Below is a small trained network, with its code and all its weights. Each question gives an input and a class and asks what happens when units are switched off, that is, made to give their printed mean instead of their output.

import numpy as np


def w(rows, s, z=0):
    codes = np.array(rows[::2]) - 128.0
    scale = np.full(codes.shape[1], s)
    scale[-1] = z or s
    return codes * scale


def norm(h):
    return h / np.sqrt((h * h).mean(-1, keepdims=True) + 1e-5)


def f(y):
    return y / 2 * (1 + np.tanh(0.7978845608 * (y + 0.044715 * y**3)))


def log_softmax(a):
    a = a - a.max(-1, keepdims=True)
    return a - np.log(np.exp(a).sum(-1, keepdims=True))


def net(x, mask):
    res = np.array(x, float).reshape(1, 8) / 4 @ E
    u = 0
    for l in range(4):
        y = f(norm(res) @ A[l][:, :-1].T + A[l][:, -1])
        res = res + np.where(mask[u : u + 4], y, B[l][:, -1]) @ B[l][:, :-1]
        u += 4
    return log_softmax(norm(res)[-1] @ U[:, :-1].T + U[:, -1])


A, B = {}, {}
E = w([
[83,200,137,216,148,116,18,106,107,128],'x0',
[106,122,152,136,142,150,150,122,111,135],'x1',
[121,61,105,157,108,124,109,124,85,145],'x2',
[77,104,164,132,124,141,149,128,138,155],'x3',
[119,136,77,123,192,104,133,137,126,118],'x4',
[123,74,150,196,142,137,125,49,197,3],'x5',
[104,113,146,146,162,162,145,140,86,120],'x6',
[191,104,178,200,109,1,225,160,161,133],'x7',
],0.0079)
A[0] = w([
[133,88,146,168,155,133,127,116,178,63,156],'L0N1',
[124,188,165,255,126,64,124,153,113,147,3],'L0N2',
[88,141,149,150,147,135,89,113,133,138,166],'L0N3',
[89,214,91,140,106,111,110,92,67,210,79],'L0N4',
],0.0078,0.0036)
B[0] = w([
[196,102,97,209,66,116,146,95,171,144,254],'L0N1',
[25,110,90,41,93,94,166,84,96,65,249],'L0N2',
[250,210,119,132,113,135,77,116,129,174,206],'L0N3',
[114,58,142,128,96,106,96,243,197,58,243],'L0N4',
],0.011,0.0038)
A[1] = w([
[157,107,163,51,124,33,206,174,60,152,255],'L1N1',
[66,160,114,44,106,103,100,115,74,135,156],'L1N2',
[115,82,81,99,108,158,191,2,152,72,152],'L1N3',
[139,113,118,130,159,62,95,129,138,121,11],'L1N4',
],0.0074,0.00095)
B[1] = w([
[189,147,154,158,166,114,124,41,85,160,253],'L1N1',
[145,8,109,50,156,98,196,135,148,75,189],'L1N2',
[31,130,149,145,107,192,105,235,156,80,236],'L1N3',
[98,91,144,137,70,165,180,98,146,127,137],'L1N4',
],0.011,0.0061)
A[2] = w([
[67,132,107,109,114,164,68,127,136,77,76],'L2N1',
[126,119,152,110,128,132,165,73,134,151,84],'L2N2',
[75,131,143,134,137,130,93,12,132,65,46],'L2N3',
[135,132,99,153,138,137,66,55,144,137,5],'L2N4',
],0.011,0.0019)
B[2] = w([
[62,253,77,174,121,110,140,112,117,201,254],'L2N1',
[111,145,120,160,165,124,57,107,92,125,154],'L2N2',
[186,149,55,158,121,110,78,134,117,191,202],'L2N3',
[207,162,174,120,212,114,149,123,102,214,169],'L2N4',
],0.011,0.0063)
A[3] = w([
[86,123,98,2,95,115,120,96,72,152,196],'L3N1',
[140,86,119,125,98,85,154,100,190,72,197],'L3N2',
[77,126,150,91,134,194,90,152,113,166,252],'L3N3',
[174,158,95,77,166,214,100,135,97,158,34],'L3N4',
],0.0073,0.0019)
B[3] = w([
[116,92,185,7,115,181,158,98,109,81,252],'L3N1',
[108,117,127,138,188,150,167,126,122,26,218],'L3N2',
[128,123,106,219,139,85,138,164,174,35,208],'L3N3',
[92,83,193,142,120,93,198,145,127,105,197],'L3N4',
],0.015,0.0037)
U = w([
[117,11,195,44,108,131,210,116,121,26,156],'0',
[26,184,81,148,56,140,82,177,146,92,174],'1',
[225,166,148,154,150,112,117,52,65,241,4],'2',
],0.011,0.00031)

Each question gives the input, the list of numbers given to net, and the class t.
The units are the neurons (one row each of A and B). Each row of codes is followed by its name. A weight is (code - 128) times the scale printed after its matrix; where a second scale follows, it is the last column's (A, B and U).
mask holds one flag per neuron, layer by layer. A switched-off neuron (its flag False) gives its mean, the last column of its row in B, instead of its output. The means were averaged over made-up inputs and are rounded, as every weight is.
A unit's drop is (log p(t) with every unit on - log p(t) with that unit switched off) / (log p(t) with every unit on - log p(t) with every unit switched off).
The circuit of an input: a set's keep is (log p(t) with only the set's units on - log p(t) with every unit switched off) / (log p(t) with every unit on - log p(t) with every unit switched off). Starting from the 12 units with the biggest drops (on a tie, the unit counted first), units are removed one at a time, each time the one whose removal leaves the highest keep (on an exact tie, the one counted first), for as long as the keep stays at least 0.8.
circuit, biggest first: the units of the circuit, biggest drop first
most important unit: the unit with the biggest drop
k most important neurons: the k neurons with the biggest drops, biggest first
top k neurons in layer l: the k neurons of layer l with the biggest drops, biggest first
drop when u is switched off: that unit's drop, to one decimal
input [8,1,-2,6,6,0,-5,4], class 0: most important unit	L1N2
input [2,8,2,-6,-2,1,7,-8], class 2: 3 most important neurons	[L1N3, L0N2, L2N4]
input [-5,2,6,5,-4,1,5,0], class 1: top 2 neurons in layer 0	[L0N4, L0N3]
input [1,0,-5,3,4,-7,6,2], class 0: 3 most important neurons	[L0N1, L2N1, L2N3]
input [3,5,-6,-2,7,8,-8,0], class 2: 3 most important neurons	[L2N4, L0N2, L0N4]
input [6,-2,5,3,-5,0,6,6], class 0: 2 most important neurons	[L0N2, L1N2]
input [-7,-7,8,2,-8,3,-5,-1], class 1: 2 most important neurons	[L1N3, L1N2]
input [4,3,-5,-8,6,1,-7,-1], class 2: 2 most important neurons	[L1N3, L2N4]
input [-6,-6,-5,-6,2,2,0,-6], class 1: 2 most important neurons	[L1N3, L2N1]
input [2,7,-8,-8,-8,1,2,8], class 1: top 3 neurons in layer 2	[L2N3, L2N2, L2N4]
input [4,-4,0,4,6,0,0,6], class 0: 3 most important neurons	[L0N2, L1N2, L3N1]
input [2,7,-8,-4,-5,3,2,4], class 1: 2 most important neurons	[L0N2, L1N3]
input [-6,4,4,3,2,-7,-1,2], class 2: 2 most important neurons	[L1N1, L0N2]
input [1,-8,6,-7,5,6,6,-4], class 2: circuit, biggest first	[L2N4]
input [-6,-5,4,0,2,-3,-6,3], class 2: 2 most important neurons	[L1N1, L0N2]
input [3,-6,-5,6,5,6,6,-2], class 2: top 2 neurons in layer 0	[L0N3, L0N2]
input [-6,-4,7,-3,8,4,5,0], class 1: top 2 neurons in layer 1	[L1N3, L1N2]
input [5,4,-6,4,-5,-7,-7,1], class 0: 2 most important neurons	[L1N3, L0N2]
input [-1,-2,-2,2,3,7,-1,-5], class 1: 2 most important neurons	[L1N3, L1N1]
input [-5,-7,6,-6,3,2,-7,-5], class 1: 2 most important neurons	[L1N3, L2N1]
input [6,5,5,6,6,-4,6,4], class 0: most important unit	L0N2
input [6,4,-8,-5,-3,6,0,-8], class 2: drop when L2N4 is switched off	0.1
input [5,0,-8,-7,-7,-6,3,3], class 0: drop when L0N2 is switched off	0.4
input [-6,5,-5,-2,4,6,-3,-7], class 1: drop when L1N3 is switched off	0.1
input [-6,-6,-1,6,2,-8,-5,-6], class 0: drop when L1N2 is switched off	0.0
